In the rows, zero is written as 128.
Each name stands for a flat space through zero: a line, a plane or more. A row that begins with a name and a colon came from that space; any other row is followed by the name of the space it lies nearest, among the names in its block.
zg_jn: [119 127 116 132 101 123 148 130 153 150  76 156 125 113 126 155 101 107
 139 127 139 104 116 144 192  95 141 154 139  75 124 146]
fz_hs: [118 108 110 170 144 136 179 115 140  92 166  94 108 113 159 131 123 143
 150 135 109 108 105  76 159 123 137 196 103 148 166 148]
zg_jn: [178 137 125 123 144  84 165 124 154  93 127  90 146 130 195  69 147 187
 109  85 122 140  66  97  99 104 125 118 149 174  80 104]
bb_jm: [147 106 143 100 130 153 131 154 126 133 155 148  96 154 114 160 153 147
 114 124 116 155 144 143  89 146 122 107  95 179 100 134]
gq_hq: [ 90  86 122 116 135 146 130 156  64 151 179 156 109 184 100 105 165 172
  71 117 152 172 207 172  19 187 118  56 127 231 102 101]
fz_hs: [178 140 175 134 161  58  58  76  96 127  89  98 111 143 163  90  96 170
 103 122 159 115 124 113 105 135 171 131 176 160 116 103]
rp_rg: [157 151 121 127 156  92 106  59 170  72 156 112 134 113 183 100 145 148
 156 130 106 149  57  67 144 109 141 110 145 104 142 134]
fz_hs: [ 92 117 112 131 111 164 144 152 123 147 135 148 128 124  94 157 128  94
 137 143 124 122 156 148 144 137 116 135 107 109 146 140]
rp_rg: [167 138 154 116 183  82  43  59 100 106 155  95 121 138 160  89 140 140
 120 149 119 145 113  88  77 171 152  77 143 170 145 101]
bb_jm: [115  97  87 135 109 110 210 129 165 123 116 162 113 135 171 121 135 174
 115  96 139 136  97 130 152  93 141 128 146 143  91 140]
zj_dr: [144 156 114 169 145  63 149  52 176  49 141 102 136 117 214  61 123 212
 145  92 144 139  52  60 158  68 153 160 192 103 130 136]
gq_hq: [ 71  57  75 118 134  88  88  30 113 194  86 231  64 135 138 179 107  68
 127 194 141 118 143 145 197 172 208  53 147 105 168 148]
bb_jm: [161 108 150 137 142 142 137 137 130 133 121  99  90 116 132 178 107 107
 144 151 102  91 118 103 163 137 144 196  78 151 148 146]
rp_rg: [190 121 179 146 145  88 139 150  99 130  88  71 104 147 161 102  95 196
  88  93 153  97 130 123  97 120 150 193 141 211  86 106]
zg_jn: [111 143 152 113 128 171  72 135 108 126 172 145 124 142  72 155 144 112
 139 148 125 156 176 145  95 153 109 106 109 113 149 137]
zg_jn: [106 121 134 138 149 151 102 131  83 127 175 105 128 137 102 120 139 114
 124 151 121 132 171 123  83 176 116 119 107 163 163 116]
zg_jn: [143 137 136 126 135 114 130 127 128 107 143 115 135 140 145  96 142 170
 115 105 135 147 120 121  93 122 122 116 144 154 106 116]
fz_hs: [122 120 133 152 128 139 166 164 105 123 140  95 132 136 127 107 124 156
 111 109 138 117 150 130 100 132 115 167 122 172 123 117]
zj_dr: [116 101 110 136 109 148 180 170 128 171  85 125 125 108 116 164 104  76
 130 141 117  81 132 145 176 130 127 170  95 124 134 134]
zj_dr: [196 150 156 111 152  95 103 141 116 145  77  54 165 102 152  99 113  85
 119 133 104  88  89 111 118 143 123 132 118 149 116  87]
zg_jn: [123 153 142 127 139 169 102 155 106 118 171  87 160 116  90 125 143  87
 144 147 103 129 149 120  96 157  89 130  94 124 162 117]
zj_dr: [ 78 140 137 148 145 101  45  79  56 136 143 137 139 154 104  73 118 144
 102 140 178 144 199 147  72 168 142  78 189 131 160 100]
zj_dr: [129 157 131 116 147 105  69  58 148  72 185 153 127 145 147  96 162 179
 141 122 134 190 109 100  96 120 134  66 167 106 132 134]
bb_jm: [106 125 128 139 120 126 130 145  97 148 114 128 138 138 113 109 117 134
 106 120 153 121 164 153 107 137 125 127 146 141 123 113]
fz_hs: [119 154 124  59  82 162 111 191 140 171 104 190 175 141  68 138 164  92
 109 108 133 172 153 210  86 123  78  25 134  87  66 111]
gq_hq: [117 149 144 133 107 152 130 154 133 114 141 140 133 139  99 133 129 158
 130 106 146 145 153 148 117 103 109 147 137 106 115 140]
fz_hs: [ 95 103 106 161 139 134 151 110 115 124 149 119 112 121 135 133 119 119
 138 149 124 109 137 106 150 144 141 159 116 139 170 138]
gq_hq: [106 130  98 140 126  81 130  82 134 126 103 147 142 125 162  85 120 145
 120 118 153 130 109 125 145 111 149  98 183 104 126 119]
gq_hq: [149 128 151 139 141 132 121 139 112 131 122  89 121 120 126 137 111 116
 131 139 119 101 132 114 131 139 131 172 107 147 143 125]
zj_dr: [151 113 138 127 117 146 171 191 120 161  91  98 129 118 118 151 111 101
 117 124 116  88 132 144 138 130 117 175  91 157 110 121]
fz_hs: [ 67  83 104 182 153 114 121  79  69 148 137 121  96 128 131 124  94 107
 124 172 146  89 174 110 149 176 170 158 133 155 201 129]
rp_rg: [175 158 139 109 132 103 123 154 128 141  80  76 183 105 145  87 124  97
 116 115 115 105  92 129 113 125 107 114 134 129 101  88]
fz_hs: [173 147 176 137 127 135 121 148 138 114 112  98 110 124 123 156 102 149
 140 117 128 107 122 117 147 100 131 205 114 122 121 144]
bb_jm: [173 117 175 106 145 135  87 143 104 146 124 117  93 146 111 163 123 127
 116 140 120 124 149 136 100 156 138 135  96 175 116 125]
bb_jm: [135 132 132 108 124 105 112 121 126 133 116 153 130 149 135 105 139 160
 103 107 149 155 132 150  95 124 132  78 161 140  90 114]
rp_rg: [151 136 151 140 172  84  66  52 114  87 161 108 104 142 166  96 129 175
 129 136 136 146 115  81 103 142 162 117 156 154 149 123]
bb_jm: [ 92 129  55 131 113 154 207 107 215  69 191 158 146 100 162 133 175 126
 178 123  86 164  54  84 182  85 104 113 113  69 145 165]
gq_hq: [133  97 146 159 166  98 116 124  49 150 124  70 113 144 143  87 105 143
  86 138 145  94 169 119  76 185 151 149 131 227 144  90]
rp_rg: [136 123 139 138 138 116 122 113 122 116 135 123 109 138 140 125 122 158
 124 124 137 130 130 117 122 127 143 143 135 147 128 131]
rp_rg: [160 131 118 129 112 125 197 155 181 110 106 114 134 110 163 134 127 146
 139  99 112 116  70 112 168  79 121 172 118 119  96 140]
zj_dr: [150 137 149 131 136 118 122 141 113 124 123  99 135 134 133 107 124 148
 114 114 135 123 132 127 101 130 124 140 134 155 114 112]
zg_jn: [113 149 125 138 115 162 132 160 128 141 114 101 163  93  94 146 112  57
 156 150 109  93 133 130 165 128 101 165 101  75 164 131]
zg_jn: [160 154 122 120 114 125 159 150 173 121  92 103 164  94 146 127 123 100
 149 116 105 107  71 116 171  90 110 152 120  84 113 128]
zj_dr: [ 83 129  83 156 128  97 132  50 158  97 140 162 126 115 163 109 124 140
 154 136 141 138  98  97 183 102 156 118 173  68 164 150]
bb_jm: [183 144 161 109 150 110  75  96 144 117 118 111 112 118 143 149 122 114
 147 146 106 123  93 100 144 129 146 133 115 117 134 134]
gq_hq: [105 118 130 115 112 160 119 141 126 140 145 174 106 146  91 166 137 129
 129 133 135 150 164 157 123 132 124 112 117 119 125 147]
gq_hq: [153 153 162 135 126 156 136 175 125 108 145  84 141 127 110 127 128 145
 131 110 122 124 137 124 104 117  98 178 107 140 120 126]
rp_rg: [143 159 127 122 124 113 123 138 135 131  97 100 176 106 135  96 123 103
 130 120 125 115 104 128 131 116 110 119 144  98 120 106]
[159 177 150 104 121 152 112 158 156 100 145 105 168 115 111 123 150 119
 148 114 106 148 105 124 111 107  86 123 116  92 114 125]
zg_jn
[125 124 126 138 130 129 149 145 116 124 136 111 135 134 133 108 131 147
 115 115 133 127 136 129 106 131 120 136 130 156 120 117]
fz_hs
[164 121 133  95 142 126 122 146 125 147 119 109 138 124 135 129 145  96
 117 136  99 126 109 129 103 155 118  92 100 163 110 106]
rp_rg
[129 149 135 126 160  75  35  84  63 173  73  85 176 106 127  73  98  47
 114 170 136  87 142 130 113 184 143  76 162 115 169  73]
zj_dr
[119 142 143  88 102 145  62 131 126 176  86 188 129 129  70 178 118  69
 135 152 136 134 160 181 148 133 128  82 131  61 124 137]
fz_hs
[ 80 121 112 190 126 108 168 139  76 135 113  88 151 129 136  64  95 156
 100 109 172  92 168 133 115 131 131 177 169 156 146 103]
zg_jn
[104 122 113  84 146 150  59 110  98 158 161 152 144 129  89 139 164  47
 131 180  98 154 154 143  88 199 114  21 101 127 160 109]
rp_rg
[ 92  92  94  81 117 161 137 142 129 147 176 205 112 163 103 149 187 129
 108 130 119 191 156 168  74 161 112  20 109 162  99 130]
gq_hq
[144 127 129 142 143 111 143 116 132 104 140 100 125 128 159 105 129 158
 126 117 125 125 107 101 122 123 134 147 132 154 127 124]
fz_hs
[156 149 136 151 175 109 149 146  89  72 195  18 181 135 172  14 164 187
  97  93 117 142 114  80  15 158  89 122 134 232 120  69]
zg_jn
[183 131 148 116 117 118 173 200 126 159  63  79 154 118 140 114 112 122
  99  97 124  90 109 148 117 115 110 161 115 168  73  98]
rp_rg
[ 81  73 104 165 133  97 148  95  86 159 108 156  83 150 145 122  98 154
  98 136 168 107 168 139 139 150 177 139 156 172 143 128]
zg_jn
[ 79 109 105 161 119 120 139 123  93 164  94 132 132 119 116 122  94  97
 120 145 152  90 163 145 157 141 144 149 146 115 160 123]
zj_dr
[114 128 129  61 121 188  74 117 160 111 213 219  98 159  76 194 198 122
 151 149  99 219 147 149  89 147 106  24  91 105 121 162]
zj_dr
[146 120 145 132 135 136 107 116 132 144 103 119 101 107 120 183  98  78
 155 165 108  89 120 112 185 134 150 177  94 104 162 149]
gq_hq
[135 153 141 133 136 132 123 144 116 102 157  93 156 133 126  88 143 154
 120 109 130 143 134 121  80 130 102 125 136 147 122 109]
zg_jn
[156 133 141 114 133 129 123 146 127 137 114 107 137 122 128 131 128 110
 125 130 114 118 117 128 120 135 120 128 112 140 117 117]
zj_dr
[146 122 143 147 129 117 151 171  93 162  76  75 143 117 129 112  93 110
 105 122 136  74 141 139 127 137 127 179 122 162 121 102]
zj_dr
[123 110 121  90 116 142 142 152 132 131 160 181 115 170 118 126 174 178
  96  99 137 188 148 166  61 134 113  52 131 175  71 123]
bb_jm
[ 72  95 105 139  90 189 197 155 162 106 188 207  74 159  98 188 152 188
 138 107 141 172 163 150 142  95 121 154 109 124 116 185]
zj_dr
[141 142 137 123 135 118 102 112 132 122 123 121 133 122 132 125 125 120
 135 134 124 128 117 119 132 127 132 122 134 112 134 126]
bb_jm
[163 152 141  90 126 103  98 124 144 127 109 140 149 137 139 105 146 143
 114 107 132 156 105 142  98 116 121  69 154 122  83 110]
fz_hs
[187 153 146 162 147  69 161 120 142  90  92  44 152 108 201  62 101 180
 120  89 135  92  65  79 137  88 138 197 160 153 107 105]
zj_dr
[ 39 102  38 133  95 222 252 173 186  82 248 176 144 123 110 149 206 128
 163 119  85 187 120 120 130 115  65 103  74 113 146 168]
bb_jm
[199 148 157 101 143 118 122 149 146 118 115  81 144 117 150 121 138 123
 128 117  98 123  82 109 111 124 114 131 105 151  98 111]
zj_dr
[145 138 167 115 149 183  75 149 105 126 174  95 118 121  77 176 136  75
 154 170  88 124 157 115 108 172 106 148  61 136 172 136]
bb_jm
[ 77 148 123 128  90 149 138 152 128 111 160 187 141 167  92 102 152 203
 106  79 179 188 180 179  78  96 101  91 179 109  88 133]
gq_hq
[153 110 132  98 152 128 105 119 120 135 147 125 114 135 135 138 152 110
 122 148 100 141 119 119  98 166 132  83  99 171 126 118]
rp_rg
[ 65 125 103 142 128 120  88  72 108 129 149 174 124 138 113 116 128 124
 133 149 154 148 162 136 131 144 145  84 166  91 167 135]
zj_dr
[133 142 114 100 108 152 137 132 183 117 133 163 135 113 120 164 148 103
 159 130 103 148  93 129 164  99 112 109 111  70 120 153]
gq_hq

Each name stands for a flat space through zero: a line, a plane or more. A row that begins with a name and a colon came from that space; any other row is followed by the name of the space it lies nearest, among the names in its block.
zh-mc: [ 97  84 123 220 163 114 129 132 162  95 116 133 119 161 150 102 127 160
 109 132 144 211 149  61  99  88 170 129 129  98  82 158]
lq-dg: [171 113 143 181 183 168 146 120 161  78 199  74 148 159  93 138  96 150
 120 138 131 163 159  36 149 136 171 102 118 106 149 104]
zh-mc: [114 167 103 174 161 140  86 119 126 115 170  81 135 138 132 111 140 117
 171 165 112 166 104 125  87 125 206 109 106  94 140 131]
lq-dg: [122  92 133 156 122 114 132 121 156 118 118 149 136 147 150 121 147 192
 107 110 170 145 132 104 150 156 138 134 130 129 117 141]
zh-mc: [110  18 147  74 107  64 219 150 206 126  63 198  96 176 135 135 104 131
  33 113 193  62 160  44 167  91  92 132 163 107  65 186]
sq-rn: [148 145 141 130 162 191 119 131 114  84 152  87 131 107  18 112  83 132
 104 143 100 157 124 160 102 126 150 139 139 100 144  66]
sq-rn: [149 122 157  38 114 125 163 138 157 114 117 151 129 119  59 157  90 112
  93 125 169  59  97 155 146 141  97 123 154 102 133  96]
zh-mc: [140 137 136 193 142 163 105 124  94 119 133 119 135 108 129 121 128 154
 140 106  96 200 154 136 122 121 105 145 124 158 132 100]
lq-dg: [135 195 144 217 147 146  43 110 136 122 157 137 153 113 163 153 159 163
 216 105 170 218  65 182 109 131 140 117 115 110 148  76]
tg-hf: [128 153 118 144 114 168 101 125  46 135 113 111 134  78 109  99 137 151
 129 114  59 168 153 195 111 153  98 164 123 185 143 103]
zh-mc: [127 144 116 131 136 124 123 118 127  99 160  95 161 128 121 124 135 160
 136 148 140 136 107 119 119 194 180 108 111 120 149 132]
lq-dg: [138 188 133 138 148 149  92 130 117 134 152 114 126 110 117 149 115  70
 184 138 112 147  95 165  98  86 126 114 125 107 142  92]
tg-hf: [123 130 128 102 125 110 134 132 147 136 124 138 120 136 132 139 125 101
 132 136 144  99 111 127 126 112 130 118 132 109 122 137]
lq-dg: [138 159 141 175 148 150  93 124 128 119 145 126 135 118 126 140 127 132
 163 118 134 179 109 147 115 111 126 125 126 118 136  93]
zh-mc: [130 102 140 160 124 121 144 124 123  88 119 137 163 118 130 126 130 208
 100 105 153 176 141 108 137 195 119 131 126 155 124 127]
tg-hf: [124  73 140 122 138 148 141 132 178 119 110 143  93 161  67 101 112 155
  65 127 155 110 137 119 142  90 150 153 155  83 105 118]
tg-hf: [116 128 119  71 111 138 126 138 118 168  99 138  84 125  97 110 122  72
 112 139  97  69 128 177 121  72 113 152 145 116 119 127]
sq-rn: [139 155 126 186 152 158 113 129  80 116 146  98 139 103 134 127 116 114
 155 125  71 198 158 120 104 113 112 128 115 158 135 111]
tg-hf: [143 126 135 191 151 111 135 117 146  90 168 112 173 142 175 152 135 174
 152 121 161 183 132  55 139 178 150  93 106 137 138 138]
tg-hf: [128 141 129 129 125 119 125 127 122 121 129 131 143 118 138 138 131 133
 140 126 136 137 116 134 123 148 123 120 124 134 132 127]
sq-rn: [139 141 138 152 128 125 118 130 124 161 125 148 114 127 178 153 134  87
 167 107 118 140 140 121 139  73  80 126 127 146 124 126]
lq-dg: [136 102 138 154 142 134 139 126 151 110 135 128 130 145 121 127 121 156
 109 121 145 146 143  92 141 128 136 128 131 120 122 125]
sq-rn: [187 140 180 187 188 167 153 133 142  42 182 101 176 111  69 180  58 145
 131 110 147 217 138  65 126 141 102  95 130 118 143  59]
tg-hf: [128 166 127 117 117 101 122 127 111 128 133 133 156 105 165 157 136 113
 169 127 138 132 100 143 117 161 111 105 115 144 140 132]
lq-dg: [154 139 136 178 148 179 119 122  83 101 152  93 148 103  98 119 114 162
 126 115  83 191 164 127 127 152 116 140 120 164 148  91]
sq-rn: [132 115 139  56 117 126 151 132 156 111 119 137 128 129  62 130 107 139
  86 137 164  70  99 153 137 156 138 129 146  96 132 112]
lq-dg: [115  99 105 106 102  73 143 108 171 130 148 127 159 170 192 126 180 197
 122 139 194  73 109  78 170 228 193 102 105 128 143 189]
zh-mc: [136 101 131 111 133 126 158 133 145 125 131 124 118 145 117 129 112 115
 103 133 127 102 150  89 143 114 127 124 133 122 122 139]
sq-rn: [127 111 134 159 142 137 105 120 184 139 139 140 105 168 132 122 143 144
 132 125 168 128 113 115 144  89 163 132 135  84 121 122]
[127 131 126 111 137 160 116 128 128 117 132 110 116 125  61 104 115 133
 106 143 117 118 117 163 115 124 157 143 138 100 134 102]
sq-rn
[121 131 122 182 131 129  91 122 144 180 126 148  93 154 198 128 162 102
 172 113 124 143 137 121 140  51 120 137 124 127 117 141]
sq-rn
[124 147 127 103 115 125 114 130 123 154 117 141 115 121 134 134 135  98
 145 128 125 103 110 165 125 107 113 132 132 125 130 124]
zh-mc
[162  99 142  86 126 143 176 132 129 127 139 117 125 134  99 140 100 117
  90 122 112  81 170  88 169 133  97 128 135 148 139 123]
zh-mc
[105 133 110 168 150 115 111 123 146 103 145 107 139 145 139 112 139 145
 141 153 143 163 107 105  97 140 195 111 115  95 121 147]
zh-mc
[130 125 126 176 154 146 119 122 131  96 151 102 142 135 113 115 124 162
 125 135 126 176 135 104 116 143 165 124 120 118 131 120]
sq-rn
[122 143 111 101 121  91 123 117 161 138 158 118 143 154 169 143 156 124
 159 151 169  78  89 109 140 167 180  94 110 105 146 159]
lq-dg
[121 198 121 156 124 107  59 108 144 143 160 133 156 127 190 155 178 141
 220 130 181 145  47 175 117 162 167  99 105 106 157 118]
lq-dg
[109 137 117 192 148 127 101 122 128 102 138 114 144 130 142 112 141 163
 145 136 134 195 116 120  97 142 172 123 116 115 121 133]
zh-mc
[111 147 133 157 117 132  88 133 112 164  89 168 100 110 155 126 143 104
 158 105 117 161 117 187 109  62  84 153 139 134 108 114]
zh-mc
[105 132  99 156 116 107 120 124  89 145 120 119 135 121 191 109 160 133
 146 132  93 151 151 117 115 146 134 130 107 168 123 171]
sq-rn
[128 149 128  49  92 105 131 128 127 152 115 148 133 114 127 146 138 111
 135 129 150  56  90 179 141 161 110 123 132 131 144 128]
zh-mc
[173  94 148 178 154 179 162 125 102  90 157  93 147 123  96 125  97 173
  90 105  87 179 207  62 160 150 100 138 125 175 142 102]
zh-mc
[168 145 163 140 145 127 163 138 112  90 146 129 166  98 130 185  84 109
 144 105 128 169 144  87 133 141  59  99 126 159 136 100]
sq-rn
[147 108 118 166 149 147 136 121 133 149 164  96 111 163 162 122 134 108
 136 133  92 125 184  54 158  90 142 123 114 142 136 148]
tg-hf
[126 111 130  80 113 108 152 134 148 141 114 146 116 139 126 136 122 107
 110 131 144  75 124 122 143 119 117 125 138 119 121 142]
zh-mc
[146  70 137 144 160 118 172 123 207  93 170 110 134 192 123 135 113 160
  91 141 181 109 148  11 168 139 184  99 126  87 125 151]
lq-dg
[128 119 149 139 151 131 129 141 171 126 116 153  97 144 106 143  98  82
 126 126 150 138 117 118 115  40 114 126 150  79 100 110]
lq-dg
[145  88 147 180 151 156 145 127 141  95 135 123 132 140 102 119 110 178
  91 109 131 177 168  81 145 127 124 140 135 133 120 111]
lq-dg

Rows lie near named flat spaces through zero. A row that begins with a name and a colon came from that space; any other row is followed by the name of its block's space that it lies nearest.
bf_mf: [146 115 149 117 153 104 180 104  89 128 145  87  87 152 199 143 139 173
  96 114 131 127 116  85 123 157 140 146 137 125  70 122]
hj_qs: [114 155 133 131 105 141  72 179 136 122 115 133 153 153  57 114  94  88
 119 178 158  61 135 164 109 154 168 154 132  90 149 110]
fj_jg: [121 150 132 131 109 158  95 161 154 108 103 172 167 119  52  90 131 122
 143 132 134  99 134 164 140 101 112 114 120 145 167 145]
zd_zf: [116 134 196 123 148 155  94 172  88  72 122 140 163 161  81 100 121 213
 106 125 144 103 153 101 166 137 117 133 109 182  90 160]
hj_qs: [114 103 147 132 142 129 124 123 114 136 150 105 122 121 130 130 120 163
 128 103 115 161 145 113 152 115 106 118 112 149 110 152]
zd_zf: [135 120 183 152 161 137  82 128  98  81 145 114 158 161 134 136  90 170
 121 122 134  89 159 119 156 107 106 109 108 180 117 153]
fj_jg: [187 142 122 146 130  99 197  95 150 153 140 102  69 154 211 151 122  90
  90 130 136  51  85 144  79 110 144  95 157 107  89 107]
hj_qs: [158 196  92 146  92 143  92 162 187 112  83 188 156 159 104 152 100   4
 119 218 161  20  94 183  58 141 190 113 163  84 161  64]
bf_mf: [132 115 150 130 131 165 187 124 142 165 137  82  76 137 131 110 120 165
  92 112 117  75 104 151 120 101 110  91 119 118  80 142]
bf_mf: [150  98 134 128 113  86 217 106 149 196 167  92  58  83 127  65 168 169
 121  26 108 149 115 152 153  53  67  96 124 141 111 199]
bf_mf: [148 133 117 152 129 118 107 109 144 128 136 120 134 136 149 148 100  77
 137 141 131  86 129 157 111 107 130 112 132 119 159 116]
hj_qs: [162 125 149 173 145  98 106 111 145 122 160 134 129 138 174 168  91 101
 124 112 121 119 137 128 130  68 103  61 129 184 107 149]
bf_mf: [147 121 108 129 120  61 131 105 127 129 144 151 136  90 140 108 165 117
 164  74 125 189 143 122 152 100 101 141 135 152 174 158]
hj_qs: [172 153 106 126 134 129 187  98 157 100  96 204 129 113 191 146 183 126
 133 115 111 160  90 101 119 100 107  75 149 182 111 119]
bf_mf: [133 134 121 143 125 109  93 130 131 129 138 121 136 141 136 153  98  80
 130 153 139 110 136 138 111 136 151 134 135 111 141 111]
fj_jg: [ 93 122 169 139 117 167 102 186 144 161 144 107 114 141  55 121  82 146
  93 142 128 107 135 144 131 114 130  93 111 131  67 152]
hj_qs: [163 143  92 131 125 112 166  93 150 130 115 145 114 124 187 149 147  82
 133 136 126 114  99 134  97 123 137 117 150 114 144  98]
fj_jg: [127 120 149 147 129 119  86 135 125 124 148 111 145 130  96 110 100 127
 138 112 134  98 155 156 147  97 108 124 114 140 157 157]
fj_jg: [150 104 127 144 145  80 150  86 113 155 169  72  88 136 205 161 109 113
 118 109 124 130 129 117 117 123 131 128 135 114 110 125]
fj_jg: [109 106 170 118 157 133 130 133  73 122 149  70 108 166 154 146 105 187
  93 139 135 124 140  85 134 178 150 159 119 119  64 122]
bf_mf: [109 123 143 113 126 120 134 154 109 144 137 110 108 139 117 129 127 151
 104 135 136 150 129 101 126 165 153 152 131 114  80 127]
bf_mf: [143 125 116 149 116  80 109 122 143 154 156 112 118 122 134 136 106  73
 136 119 135 119 137 152 118 106 132 125 137 113 151 135]
hj_qs: [113  84 131 150 145 121 118  96 122 171 174  56  98 123 164 162  83 119
 129 114 107 147 145 134 131 109 114 112 111 113 119 135]
zd_zf: [181 155 124 126 128  73 171 115 131 103 121 178 122 129 180 127 173 123
 122 104 139 137 107 101 121 118 128 118 158 164 111 132]
hj_qs: [117 119 131  89 138 142 187 120 104 109 105 158 127 100 131  92 202 219
 136  84 111 206 120  79 165 140  97 143 121 166 109 150]
zd_zf: [104 115 115 123 116 149 126 130 137 157 129 104 121 111  93 110 122 124
 138 126 120 128 132 155 131 125 122 138 116  97 153 131]
zd_zf: [117 146  64 119 117 122 139 125 152 159 110 152 105 134 200 232 120  30
 115 215 123 196  89  83  56 205 210 132 166  72  79  35]
zd_zf: [168 142 150 138 134  79 142 129 129  99 136 179 135 124 152 120 158 148
 126  85 131 155 128  99 148  90 102  96 141 201 103 165]
zd_zf: [139 131 148 124 123 114 141 139 126 117 129 147 133 116  98  81 156 168
 131  85 131 128 134 132 156  98  97 123 124 162 133 170]
fj_jg: [119  93 139 139 147  93 104 104  95 139 169  77 122 127 157 145 104 138
 138 105 123 159 159 113 147 129 119 148 116 127 134 143]
fj_jg: [143 112 124 131 148  88 114  86  92 104 144 107 143 127 173 132 132 132
 154 105 131 139 151 117 145 133 118 164 126 131 174 131]
[155 169  68 109 102 142 190 117 179 125  72 208 126 102 149 129 191  82
 140 146 121 143  75 132  92 130 139 108 159 120 145  89]
fj_jg
[153 133 137 117 148 120 177 106 101 117 125 102  97 162 198 148 137 148
  95 141 138  94 104  99 104 166 155 146 144 111  84  99]
fj_jg
[163 152 120 149 107 129 155 133 180 150 123 144 106 131 125 120 121  80
 112 131 132  61  97 174  97  82 125  77 144 124 123 129]
fj_jg
[101 149 143 123 103 188 123 191 165 142 102 162 130 130  45 109 121 135
 103 157 128 109 112 147 120 122 135  91 123 133  86 133]
fj_jg
[ 75 133 141 122  97 195 104 200 161 168 116 126 123 126  17 104  99 130
 105 162 127 110 124 162 122 132 141 110 112 101  96 134]
bf_mf
[139 147 122 108 130 147 176 129 127 119 100 143 110 145 158 137 153 140
 103 153 133 114  94 105 103 164 154 133 145 116  88  96]
fj_jg
[117 143 117 151 115 110  44 156 138 132 138 123 152 153 109 173  65  37
 129 192 151  99 145 147  96 156 181 144 139  89 147  92]
bf_mf
[157 172 126 142  96 160 149 161 192 135  98 174 124 134  81  99 128  89
 108 145 138  36  91 187  98  82 126  70 142 131 125 129]
fj_jg
[153 160 121 135 115 117 117 141 145 109 111 162 143 142 122 127 128  88
 125 151 148  82 116 145 107 129 148 126 146 124 144 112]
hj_qs
[150 149 107  98 101 104 193 132 138 135 105 157 109 107 111  68 196 141
 128  96 139 125 101 136 125 131 126 156 148 113 144 138]
zd_zf
[176 113 112 157 121  71 164  77 158 164 164 106  96  98 166 108 134  94
 147  61 117 107 124 174 132  45  80  91 133 137 172 166]
bf_mf
[135 151 103  79  83 114 211 151 142 150  94 162 103  89  63  26 221 162
 130  82 140 131  96 148 134 135 121 173 144  99 153 151]
zd_zf
[142 104 132 120 117  63 188 116 125 177 166 103  76  94 135  86 167 161
 124  47 120 179 127 121 151  95  97 131 133 137 108 181]
bf_mf
[102 117 185 143 149 151  68 165 108  97 143 137 161 145  91 139  94 179
 118 128 125 152 163  99 166 116 109  99 103 192  84 162]
zd_zf
[ 82 110  68  90 124 211 198 100 152 171  88 126  97  90 149 153 165 137
 137 155  84 204  87 113 106 164 132 121 121  82 114  79]
hj_qs
[ 90 117 122 133 109 145  95 159 155 159 135 142 137  98  66 125 115 115
 142 125 112 183 142 140 143 106 114 104 114 136 129 149]
fj_jg
[108 143 114 133 112 167  98 155 155 140 111 134 138 138  91 145  97  81
 122 181 132  96 120 155 100 143 157 119 129  95 132  97]
hj_qs
[155 118 108 149 124  87 142  94 154 150 150 133 116  99 159 131 135  95
 150  86 114 151 128 145 133  72  95  94 133 147 155 150]
zd_zf
